Here is a tiny trained network, its code and every weight. The questions are about switching its units off for an input and a target symbol, where a switched-off unit gives its printed mean instead of its output.

import numpy as np


def w(rows, s, z=0):
    codes = np.array(rows[::2]) - 128.0
    scale = np.full(codes.shape[1], s)
    scale[-1] = z or s
    return codes * scale


def softmax(a):
    e = np.exp(a - a.max(-1, keepdims=True))
    return e / e.sum(-1, keepdims=True)


def log_softmax(a):
    a = a - a.max(-1, keepdims=True)
    return a - np.log(np.exp(a).sum(-1, keepdims=True))


def net(x, mask):
    ids = ['βγλμξστφ'.index(c) for c in x.split()]
    T = len(ids)
    res = E[ids] + P[:T]
    u = 0
    for l in range(3):
        r = res
        for j in range(2):
            rows = slice(3 * j, 3 * j + 3)
            q, k, v = (r @ M[l][rows].T for M in (Q, K, V))
            z = softmax(np.where(np.tri(T) > 0, q @ k.T / 3**0.5, -1e9)) @ v
            o = O[l][rows]
            res = res + np.where(mask[u + j], z, o[:, -1]) @ o[:, :-1]
        u += 2
    return log_softmax(res[-1] @ U[:, :-1].T + U[:, -1])


Q, K, V, O = {}, {}, {}, {}
E = w([
[130,138,136,162,175,60,30],'β',
[43,37,69,156,181,166,92],'γ',
[135,57,161,145,113,201,57],'λ',
[101,98,193,235,193,160,24],'μ',
[87,154,224,129,128,129,113],'ξ',
[123,121,172,187,244,148,45],'σ',
[173,117,139,106,189,149,80],'τ',
[177,88,164,245,207,191,92],'φ',
],0.011)
P = w([
[224,14,193,99,130,82,80],'0',
[135,214,1,117,191,184,32],'1',
[147,184,41,116,165,177,105],'2',
[137,173,67,132,146,165,134],'3',
[132,161,79,131,140,152,148],'4',
[132,154,80,124,139,143,162],'5',
[129,148,87,114,136,125,162],'6',
[131,144,93,107,136,125,178],'7',
[126,131,97,110,133,103,174],'8',
[121,134,104,107,132,80,166],'9',
],0.0064)
Q[0] = w([
[115,205,64,161,178,36,163],'L0H0',
[241,53,129,142,111,104,60],'L0H0',
[166,71,10,128,77,66,241],'L0H0',
[167,150,119,118,74,135,96],'L0H1',
[7,127,90,106,161,116,172],'L0H1',
[144,74,126,108,241,165,63],'L0H1',
],0.013)
K[0] = w([
[144,137,78,148,192,3,197],'L0H0',
[228,169,99,189,126,185,143],'L0H0',
[80,147,48,153,192,224,167],'L0H0',
[88,102,118,152,157,135,163],'L0H1',
[177,167,160,138,85,156,86],'L0H1',
[200,46,131,139,96,77,115],'L0H1',
],0.014)
V[0] = w([
[159,139,178,204,75,172,155],'L0H0',
[152,86,80,9,172,163,134],'L0H0',
[40,70,98,169,60,153,95],'L0H0',
[133,94,103,125,87,50,105],'L0H1',
[123,178,187,133,82,110,206],'L0H1',
[61,195,129,103,154,169,116],'L0H1',
],0.014)
O[0] = w([
[146,140,18,58,166,78,188,132],'L0H0',
[151,135,133,244,11,165,115,111],'L0H0',
[115,111,119,70,54,7,21,131],'L0H0',
[200,129,170,85,167,124,98,109],'L0H1',
[167,55,135,144,63,81,240,2],'L0H1',
[24,137,123,183,181,124,254,105],'L0H1',
],0.0065,0.0064)
Q[1] = w([
[114,167,57,138,176,203,3],'L1H0',
[143,167,90,132,106,117,124],'L1H0',
[116,180,119,139,118,118,149],'L1H0',
[89,118,158,86,2,103,114],'L1H1',
[83,113,121,156,176,98,148],'L1H1',
[99,209,246,85,130,153,134],'L1H1',
],0.025)
K[1] = w([
[223,34,163,105,128,91,65],'L1H0',
[139,110,126,183,139,102,144],'L1H0',
[128,153,107,131,144,145,103],'L1H0',
[37,97,99,124,89,155,99],'L1H1',
[129,129,159,166,127,57,111],'L1H1',
[79,255,122,113,126,147,130],'L1H1',
],0.031)
V[1] = w([
[125,122,76,169,84,249,115],'L1H0',
[55,101,226,168,134,169,159],'L1H0',
[185,57,217,149,80,122,140],'L1H0',
[192,115,155,130,125,86,157],'L1H1',
[129,122,51,103,86,124,80],'L1H1',
[180,155,173,94,111,124,166],'L1H1',
],0.015)
O[1] = w([
[131,126,160,235,2,153,72,63],'L1H0',
[77,122,8,52,91,46,43,85],'L1H0',
[26,206,71,32,90,247,131,255],'L1H0',
[151,62,185,168,48,114,68,3],'L1H1',
[134,137,217,151,134,79,241,145],'L1H1',
[128,110,145,124,69,193,63,57],'L1H1',
],0.0068,0.0066)
Q[2] = w([
[54,172,122,77,160,112,90],'L2H0',
[38,133,105,205,199,145,128],'L2H0',
[162,118,141,105,95,103,112],'L2H0',
[119,123,119,150,164,196,152],'L2H1',
[154,210,181,113,88,97,179],'L2H1',
[125,109,59,135,4,136,123],'L2H1',
],0.029)
K[2] = w([
[152,75,186,69,112,94,88],'L2H0',
[100,131,252,63,82,112,62],'L2H0',
[179,120,45,169,167,134,136],'L2H0',
[111,68,122,77,137,191,138],'L2H1',
[178,241,194,87,108,124,169],'L2H1',
[35,185,41,174,103,193,239],'L2H1',
],0.021)
V[2] = w([
[78,148,168,115,143,48,143],'L2H0',
[51,121,58,143,69,152,140],'L2H0',
[90,175,121,230,170,89,66],'L2H0',
[166,89,128,58,65,131,58],'L2H1',
[151,138,95,104,141,55,86],'L2H1',
[61,246,176,77,109,80,98],'L2H1',
],0.012)
O[2] = w([
[121,169,149,148,225,159,99,46],'L2H0',
[175,105,67,134,197,199,181,36],'L2H0',
[165,248,104,89,90,124,160,4],'L2H0',
[176,183,145,229,161,162,113,214],'L2H1',
[99,151,52,168,153,119,79,107],'L2H1',
[1,91,130,172,87,121,142,235],'L2H1',
],0.0092,0.012)
U = w([
[98,163,142,47,30,209,3,244],'β',
[63,197,118,72,140,187,238,185],'γ',
[128,123,173,215,67,89,240,49],'λ',
[99,93,83,84,95,18,172,38],'μ',
[113,81,83,139,131,153,144,155],'ξ',
[167,199,40,143,59,108,133,34],'σ',
[145,127,63,131,3,148,176,5],'τ',
[198,130,114,66,91,118,167,128],'φ',
],0.0036,0.0034)

Each question gives the input, a string of symbols that net reads in full, and the target symbol t.
The units are the heads (3 rows each of Q, K, V and O). Each row of codes is followed by its name. A weight is (code - 128) times the scale printed after its matrix; where a second scale follows, it is the last column's (O and U).
mask holds one flag per head, layer by layer. A switched-off head (its flag False) gives its mean, the last column of its rows in O, instead of its output. The means were averaged over made-up inputs and are rounded, as every weight is.
A unit's drop is (log p(t) with every unit on - log p(t) with that unit switched off) / (log p(t) with every unit on - log p(t) with every unit switched off).
The circuit of an input: a set's keep is (log p(t) with only the set's units on - log p(t) with every unit switched off) / (log p(t) with every unit on - log p(t) with every unit switched off). Starting from all 6 units, units are removed one at a time, each time the one whose removal leaves the highest keep (on an exact tie, the one counted first), for as long as the keep stays at least 0.8.
units of the circuit, in order: the units of the circuit, biggest drop first
most important unit: the unit with the biggest drop
which heads matter: for each layer, one digit per head in row order, 1 if its drop is at least 0.15 and else 0, layers parted by /
input ξ ξ μ ξ, target λ: which heads matter => 11 / 11 / 01
input λ ξ τ ξ λ, target λ: units of the circuit, in order => [L0H1, L1H1, L1H0, L0H0]
input β ξ μ ξ σ τ, target β: units of the circuit, in order => [L0H1, L2H0]
input γ ξ ξ φ ξ σ γ ξ μ, target γ: units of the circuit, in order => [L0H0, L2H0]
input λ ξ τ μ, target λ: most important unit => L1H1
input τ λ ξ γ γ ξ γ, target τ: which heads matter => 10 / 10 / 10
input γ ξ ξ λ, target γ: units of the circuit, in order => [L1H1, L2H0]
input β ξ λ ξ γ φ, target β: which heads matter => 01 / 00 / 10
input λ γ τ, target λ: units of the circuit, in order => [L1H1, L1H0, L0H1, L0H0]
input ξ τ ξ γ ξ ξ γ σ ξ ξ, target ξ: units of the circuit, in order => [L2H0, L1H0, L0H1]
input τ γ μ, target τ: units of the circuit, in order => [L0H0, L2H0, L1H0]
input τ λ φ, target τ: units of the circuit, in order => [L0H0, L2H0, L1H0]
input λ ξ ξ λ, target γ: which heads matter => 11 / 11 / 10
input β λ τ τ ξ ξ γ, target β: units of the circuit, in order => [L2H0, L0H1]
input τ ξ ξ ξ ξ γ μ, target τ: most important unit => L0H0
input τ ξ ξ ξ γ ξ ξ φ, target τ: units of the circuit, in order => [L0H0, L2H0, L1H0, L1H1]
input φ ξ τ, target φ: which heads matter => 10 / 10 / 01
input ξ γ λ τ ξ ξ ξ ξ ξ, target μ: units of the circuit, in order => [L1H0, L0H1]
input γ β ξ ξ ξ γ, target γ: units of the circuit, in order => [L2H0, L1H1]
input φ ξ ξ β ξ μ β σ γ, target φ: units of the circuit, in order => [L2H1, L0H0, L1H0]
input φ ξ λ ξ ξ φ ξ, target φ: units of the circuit, in order => [L2H1, L1H0, L0H0]
input μ λ γ σ ξ ξ γ ξ λ λ, target μ: most important unit => L0H0
input σ ξ σ τ ξ ξ ξ λ, target σ: units of the circuit, in order => [L2H0, L1H0, L0H0, L0H1]
input γ β γ β β ξ σ φ ξ ξ, target λ: which heads matter => 01 / 10 / 00
input μ γ σ γ λ λ λ ξ γ, target μ: which heads matter => 10 / 11 / 01
input ξ ξ λ λ, target ξ: which heads matter => 01 / 11 / 11
input τ λ γ τ ξ ξ β β, target τ: most important unit => L0H0
input ξ ξ ξ γ μ γ ξ ξ ξ, target ξ: which heads matter => 01 / 11 / 10
input τ τ β γ σ γ ξ, target τ: which heads matter => 10 / 11 / 10
